arr = [118, 130, 133, 122, 110, 130, 152, 118, 149]
arr[0] => 118
arr[6] => 152
arr[1] => 130
arr[8] => 149

a =
[[141 124 140 138 133 135]
 [155 124 127 143 119 127]
 [118 119 136 137 125 120]
 [132 125 132 121 127 133]
 [105 133 130 147 131 127]
 [110 117 120 119 125 121]]
a[0, 0]: 141
a[-4]: [118, 119, 136, 137, 125, 120]
a[:, -1]: [135, 127, 120, 133, 127, 121]
a[:, 1]: [124, 124, 119, 125, 133, 117]
a[2, 2]: 136
a[:, -4]: [140, 127, 136, 132, 130, 120]
a[-6, -1]: 135
a[1, -1]: 127
a[3, -6]: 132
a[1, 4]: 119
a[5, -1]: 121
a[3, 5]: 133
a[3]: [132, 125, 132, 121, 127, 133]
a[-6, -3]: 138

A = (139, 143, 106, 117, 138, 134, 111, 143, 122, 142, 122)
A[0]	139
A[8]	122
A[4]	138
A[1]	143

B =
[[133 136 132 121 125 124]
 [121 111 126 113 139 130]
 [121 149 133 146 137 113]
 [145 153 125 137 130 130]
 [118 110 127 117 132 118]
 [126 108 138 140 114 127]]
B[-6, 0]: 133
B[0, -5]: 136
B[1, 5]: 130
B[:, 4]: [125, 139, 137, 130, 132, 114]
B[-5, -4]: 126
B[4, 5]: 118
B[-4]: [121, 149, 133, 146, 137, 113]
B[-1, -5]: 108
B[4, 4]: 132
B[3, -2]: 130
B[-2, 1]: 110
B[4, -3]: 117

grid =
[[114 151 121 100]
 [133 147 148 127]
 [107 116 123 153]
 [118 108 143 130]
 [123 108 113 149]
 [150 120 143 107]
 [103 148 139 125]
 [143 134 133 143]
 [136 116 135 123]
 [138 128 129 130]
 [142 154 127 142]
 [121 104 119 109]]
grid[0, -4]	114
grid[8, 2]	135
grid[5, 3]	107
grid[-10, 2]	123
grid[-6, -1]	125
grid[10, 1]	154
grid[:, 1]	[151, 147, 116, 108, 108, 120, 148, 134, 116, 128, 154, 104]
grid[-11]	[133, 147, 148, 127]
grid[-6, 1]	148
grid[7, 0]	143
grid[5, 1]	120
grid[-11, -3]	147
grid[0, -2]	121
grid[0]	[114, 151, 121, 100]
grid[:, -1]	[100, 127, 153, 130, 149, 107, 125, 143, 123, 130, 142, 109]
grid[-8]	[123, 108, 113, 149]
grid[9, -4]	138
grid[3, -1]	130
grid[-1, 3]	109
grid[-8, 1]	108

x = ((128, 125, 134, 129, 118, 123, 131, 127, 128, 124, 124, 130, 129), (128, 129, 128, 128, 124, 126, 128, 128, 128, 127, 126, 129, 128), (131, 119, 132, 133, 127, 129, 135, 122, 134, 131, 135, 124, 125), (122, 106, 141, 133, 113, 113, 144, 110, 141, 129, 155, 125, 115), (129, 121, 133, 132, 120, 127, 133, 124, 130, 128, 129, 128, 127), (130, 120, 130, 132, 126, 131, 135, 125, 133, 131, 132, 126, 127), (128, 127, 129, 131, 122, 129, 131, 128, 130, 129, 127, 131, 130), (124, 119, 137, 129, 115, 117, 136, 120, 133, 127, 136, 130, 121), (130, 126, 127, 131, 127, 130, 131, 126, 130, 129, 128, 126, 128), (126, 118, 135, 132, 119, 122, 136, 119, 136, 130, 141, 127, 121), (128, 113, 137, 133, 119, 125, 141, 121, 134, 131, 137, 127, 123))
Indices start at 0.
(0, 0)	128
(9, 12)	121
(7, 11)	130
(3, 9)	129
(3, 10)	155
(6, 9)	129
(7, 1)	119
(0, 5)	123
(5, 9)	131
(0, 8)	128
(5, 8)	133
(9, 6)	136
(6, 12)	130
(5, 4)	126
(1, 4)	124
(6, 4)	122
(10, 3)	133
(8, 6)	131
(2, 7)	122
(5, 2)	130
(8, 8)	130
(2, 10)	135
(10, 1)	113
(10, 7)	121
(2, 9)	131
(4, 10)	129
(4, 9)	128
(3, 6)	144
(0, 7)	127
(5, 11)	126
(4, 5)	127
(1, 10)	126
(10, 12)	123
(6, 3)	131
(6, 2)	129
(5, 1)	120

M =
[[127 138 134 133 151 126 123]
 [129 126 133 137 115 144 126]
 [125 126 127 121 125 120 145]
 [136 137 135 145 126 135 123]]
M[0, 0]	127
M[3, 1]	137
M[0, 2]	134
M[1, 3]	137
M[:, 2]	[134, 133, 127, 135]
M[0, 6]	123
M[3, 4]	126
M[:, 0]	[127, 129, 125, 136]
M[:, 6]	[123, 126, 145, 123]

m =
[[144 143 130 134]
 [149 131 136 140]
 [147 114 114 117]
 [110 137 139 150]
 [148 119 137 139]
 [118 124 130 125]
 [119 123 102 123]
 [121 143 126 142]
 [139 125 103 132]
 [108 124 104 107]]
Indices start at 0.
(0, 0) = 144
(8, 0) = 139
(0, 1) = 143
(3, 1) = 137
(7, 2) = 126
(3, 2) = 139
(5, 3) = 125
(1, 1) = 131
(5, 1) = 124
(0, 3) = 134
(3, 3) = 150
(9, 3) = 107
(9, 2) = 104
(9, 1) = 124
(9, 0) = 108
(1, 2) = 136
(7, 0) = 121

data =
[[134 138 134 139 126 129 127 123 124 126 126]
 [113 128 120 114 136 132 121 125 126 135 135]
 [130 141 118 143 126 129 123 150 140 126 146]]
data[-3][-11] -> 134
data[:, -3] -> [124, 126, 140]
data[-3][-10] -> 138
data[-2][-6] -> 132
data[-3][9] -> 126
data[0][3] -> 139
data[:, 1] -> [138, 128, 141]
data[-1][6] -> 123
data[-2] -> [113, 128, 120, 114, 136, 132, 121, 125, 126, 135, 135]
data[-3][2] -> 134
data[:, 0] -> [134, 113, 130]

W = [121 135 156 109 108 140  99]
W[0] = 121
W[-3] = 108
W[-4] = 109
W[-2] = 140

X =
101  101  100  144  147  109  109  101
122  124  126  138  134  124  115  104
X[0, 0] => 101
X[0] => [101, 101, 100, 144, 147, 109, 109, 101]
X[1] => [122, 124, 126, 138, 134, 124, 115, 104]
X[0, 5] => 109
X[:, 0] => [101, 122]
